Below is a small trained network, with its code and all its weights. Each question gives an input and a class and asks what happens when units are switched off, that is, made to give their printed mean instead of their output.

import numpy as np


def w(rows, s, z=0):
    codes = np.array(rows[::2]) - 128.0
    scale = np.full(codes.shape[1], s)
    scale[-1] = z or s
    return codes * scale


def f(y):
    return y / 2 * (1 + np.tanh(0.7978845608 * (y + 0.044715 * y**3)))


def log_softmax(a):
    a = a - a.max(-1, keepdims=True)
    return a - np.log(np.exp(a).sum(-1, keepdims=True))


def net(x, mask):
    res = np.array(x, float).reshape(1, 3) / 4 @ E
    y = f(res @ A[0][:, :-1].T + A[0][:, -1])
    res = res + np.where(mask, y, B[0][:, -1]) @ B[0][:, :-1]
    return log_softmax(res[-1] @ U[:, :-1].T + U[:, -1])


A, B = {}, {}
E = w([
[201,57,175,219,161,137,85,66,96,119,120],'x0',
[145,113,2,143,148,185,133,127,116,47,80],'x1',
[58,70,129,120,171,231,84,52,26,141,135],'x2',
],0.012)
A[0] = w([
[97,160,134,74,125,150,131,183,162,131,95,106],'neuron 1',
[53,91,157,78,115,168,111,96,52,219,131,187],'neuron 2',
[124,153,94,112,100,120,191,173,158,105,96,213],'neuron 3',
[171,75,86,155,186,183,81,65,61,1,88,179],'neuron 4',
[155,155,99,125,90,96,150,155,163,117,154,3],'neuron 5',
[76,78,83,168,174,203,146,55,61,83,93,183],'neuron 6',
[144,169,100,80,76,89,120,190,203,82,102,128],'neuron 7',
[56,146,113,81,87,129,205,145,146,125,148,133],'neuron 8',
[115,120,77,130,46,72,215,177,194,125,82,104],'neuron 9',
[229,107,195,186,109,65,152,151,198,160,134,139],'neuron 10',
[17,104,168,103,153,168,102,97,80,192,209,218],'neuron 11',
[140,226,76,102,94,106,147,237,183,83,67,212],'neuron 12',
[98,137,205,142,128,82,126,152,151,101,184,53],'neuron 13',
[152,166,152,121,90,48,126,189,174,113,164,223],'neuron 14',
[237,94,157,185,119,106,105,117,123,152,108,200],'neuron 15',
[95,159,161,126,113,78,110,155,154,165,200,14],'neuron 16',
[166,68,169,153,181,84,93,70,100,161,120,52],'neuron 17',
[53,142,168,128,144,160,100,126,96,173,137,86],'neuron 18',
[123,162,170,111,116,43,143,157,136,167,195,65],'neuron 19',
],0.0089,0.0045)
B[0] = w([
[184,138,141,98,85,222,91,211,162,155,174,170],'neuron 1',
[134,153,97,65,31,120,101,120,107,203,161,210],'neuron 2',
[161,121,93,168,122,117,202,149,177,132,174,197],'neuron 3',
[52,30,79,132,190,203,85,99,163,67,84,230],'neuron 4',
[158,161,102,67,84,97,126,127,205,164,161,165],'neuron 5',
[55,52,103,164,207,220,99,161,45,70,166,227],'neuron 6',
[207,167,86,147,79,116,171,143,158,145,187,216],'neuron 7',
[178,171,192,134,124,193,130,154,109,135,222,188],'neuron 8',
[204,213,113,124,104,79,187,91,184,140,144,213],'neuron 9',
[104,29,161,179,254,143,106,195,140,36,117,212],'neuron 10',
[167,185,119,27,29,122,77,133,117,217,121,220],'neuron 11',
[153,208,54,165,115,65,185,128,196,121,130,250],'neuron 12',
[68,60,132,153,219,104,70,126,151,112,109,162],'neuron 13',
[172,88,111,104,128,225,145,157,105,177,199,224],'neuron 14',
[92,21,174,83,134,182,34,130,113,118,109,189],'neuron 15',
[134,70,76,138,154,172,79,134,110,94,108,167],'neuron 16',
[168,166,220,148,84,110,101,50,117,159,71,174],'neuron 17',
[163,174,99,74,61,125,71,111,108,175,108,167],'neuron 18',
[71,89,109,177,158,171,107,182,113,41,138,188],'neuron 19',
],0.0082,0.018)
U = w([
[46,6,151,124,196,230,55,110,58,99,135,198],'0',
[184,102,249,159,137,30,71,44,172,165,104,3],'1',
[175,250,113,69,3,64,178,53,142,254,150,137],'2',
[159,197,134,150,142,109,213,155,149,92,162,130],'3',
[70,76,43,197,210,134,163,75,161,27,101,90],'4',
],0.0075,0.005)

Each question gives the input, the list of numbers given to net, and the class t.
The units are the neurons (one row each of A and B). Each row of codes is followed by its name. A weight is (code - 128) times the scale printed after its matrix; where a second scale follows, it is the last column's (A, B and U).
mask holds one flag per neuron, in row order. A switched-off neuron (its flag False) gives its mean, the last column of its row in B, instead of its output. The means were averaged over made-up inputs and are rounded, as every weight is.
A unit's drop is (log p(t) with every unit on - log p(t) with that unit switched off) / (log p(t) with every unit on - log p(t) with every unit switched off).
The circuit of an input: a set's keep is (log p(t) with only the set's units on - log p(t) with every unit switched off) / (log p(t) with every unit on - log p(t) with every unit switched off). Starting from the 12 units with the biggest drops (on a tie, the unit counted first), units are removed one at a time, each time the one whose removal leaves the highest keep (on an exact tie, the one counted first), for as long as the keep stays at least 0.8.
units of the circuit, in order: the units of the circuit, biggest drop first
unit that matters most: the unit with the biggest drop
k most important neurons: the k neurons with the biggest drops, biggest first
drop when u is switched off: that unit's drop, to one decimal
input [5,-3,-8], class 0: units of the circuit, in order : [neuron 15]
input [-8,-2,-5], class 3: 3 most important neurons : [neuron 19; neuron 11; neuron 2]
input [3,-1,-6], class 4: 2 most important neurons : [neuron 10; neuron 11]
input [3,-3,1], class 1: 3 most important neurons : [neuron 6; neuron 4; neuron 14]
input [0,-3,-4], class 4: units of the circuit, in order : [neuron 11; neuron 2]
input [-4,5,1], class 4: 2 most important neurons : [neuron 11; neuron 2]
input [-1,4,1], class 4: 3 most important neurons : [neuron 15; neuron 14; neuron 11]
input [3,-7,-8], class 0: 2 most important neurons : [neuron 14; neuron 15]
input [-8,8,0], class 3: 2 most important neurons : [neuron 11; neuron 2]
input [-1,3,-5], class 2: 2 most important neurons : [neuron 6; neuron 4]
input [-7,5,1], class 3: 4 most important neurons : [neuron 11; neuron 2; neuron 18; neuron 17]
input [-7,-6,-2], class 3: 2 most important neurons : [neuron 19; neuron 16]
input [-1,6,1], class 4: 4 most important neurons : [neuron 15; neuron 14; neuron 11; neuron 2]
input [2,-2,-6], class 4: 2 most important neurons : [neuron 10; neuron 11]
input [-3,3,-6], class 2: unit that matters most : neuron 6
input [7,1,-7], class 0: drop when neuron 10 is switched off : 0.5
input [8,4,-6], class 0: drop when neuron 15 is switched off : 1.0
input [0,-5,-5], class 4: drop when neuron 10 is switched off : 0.3
